Below is a small trained network, with its code and all its weights. Each question gives an input and a class and asks what happens when units are switched off, that is, made to give their printed mean instead of their output.

import numpy as np


def w(rows, s, z=0):
    codes = np.array(rows[::2]) - 128.0
    scale = np.full(codes.shape[1], s)
    scale[-1] = z or s
    return codes * scale


def f(y):
    return y / 2 * (1 + np.tanh(0.7978845608 * (y + 0.044715 * y**3)))


def log_softmax(a):
    a = a - a.max(-1, keepdims=True)
    return a - np.log(np.exp(a).sum(-1, keepdims=True))


def net(x, mask):
    res = np.array(x, float).reshape(1, 2) / 4 @ E
    y = f(res @ A[0][:, :-1].T + A[0][:, -1])
    res = res + np.where(mask, y, B[0][:, -1]) @ B[0][:, :-1]
    return log_softmax(res[-1] @ U[:, :-1].T + U[:, -1])


A, B = {}, {}
E = w([
[152,255,16,111,138,119,73,109,198,192,162,167],'x0',
[190,72,173,32,129,113,75,46,180,71,183,83],'x1',
],0.0093)
A[0] = w([
[112,71,178,141,169,73,161,140,73,113,142,78,242],'N1',
[80,76,214,147,143,139,121,172,77,43,60,68,15],'N2',
[21,168,88,236,169,166,240,197,57,188,76,177,37],'N3',
[202,170,113,133,156,83,139,147,199,188,138,203,254],'N4',
[246,66,126,46,214,137,109,46,195,41,221,85,87],'N5',
[201,196,124,141,139,151,128,143,157,142,129,166,7],'N6',
[164,194,2,90,50,117,95,151,142,167,138,138,13],'N7',
[131,225,69,78,119,78,58,127,215,173,201,109,34],'N8',
[137,69,186,116,130,238,222,123,65,80,99,18,19],'N9',
[84,155,47,171,140,170,161,195,101,146,47,158,8],'N10',
[158,90,146,34,112,57,78,74,200,74,159,37,23],'N11',
],0.0073,0.0083)
B[0] = w([
[159,219,150,73,164,55,127,211,243,101,191,237,238],'N1',
[179,33,18,91,236,166,60,24,66,221,201,114,189],'N2',
[81,55,135,225,28,184,131,114,80,91,40,79,251],'N3',
[54,222,150,67,153,62,189,206,187,93,191,240,243],'N4',
[34,187,155,208,48,201,172,152,79,82,45,88,237],'N5',
[185,23,59,145,162,198,97,64,36,209,171,87,132],'N6',
[213,38,63,118,209,198,25,60,54,142,218,70,175],'N7',
[226,31,33,116,224,119,90,61,54,248,197,135,202],'N8',
[191,61,78,62,222,142,98,69,53,206,223,175,192],'N9',
[141,44,127,225,27,252,115,43,44,114,57,32,180],'N10',
[91,71,146,225,51,202,116,73,20,103,14,14,195],'N11',
],0.012,0.011)
U = w([
[41,52,158,210,15,233,161,94,44,75,45,3,5],'0',
[221,52,40,78,236,161,68,72,98,161,237,113,5],'1',
[50,202,186,60,83,72,209,218,229,40,193,190,254],'2',
],0.012,0.008)

Each question gives the input, the list of numbers given to net, and the class t.
The units are the neurons (one row each of A and B). Each row of codes is followed by its name. A weight is (code - 128) times the scale printed after its matrix; where a second scale follows, it is the last column's (A, B and U).
mask holds one flag per neuron, in row order. A switched-off neuron (its flag False) gives its mean, the last column of its row in B, instead of its output. The means were averaged over made-up inputs and are rounded, as every weight is.
A unit's drop is (log p(t) with every unit on - log p(t) with that unit switched off) / (log p(t) with every unit on - log p(t) with every unit switched off).
most important unit: the unit with the biggest drop
k most important neurons: the k neurons with the biggest drops, biggest first
drop of u: that unit's drop, to one decimal
input [5,7], class 0: most important unit => N5
input [4,4], class 0: 4 most important neurons => [N5, N1, N9, N2]
input [5,5], class 0: 2 most important neurons => [N5, N11]
input [-3,2], class 2: 2 most important neurons => [N8, N7]
input [-1,3], class 2: 2 most important neurons => [N3, N10]
input [2,4], class 0: 3 most important neurons => [N1, N11, N5]
input [-4,-3], class 1: 3 most important neurons => [N4, N5, N2]
input [1,3], class 2: 2 most important neurons => [N3, N10]
input [8,8], class 0: 3 most important neurons => [N5, N11, N1]
input [-7,5], class 1: 2 most important neurons => [N9, N2]
input [-4,1], class 1: drop of N4 => 0.6
input [2,-2], class 2: drop of N2 => 0.0
input [3,3], class 2: drop of N4 => 0.1
input [0,3], class 2: most important unit => N3
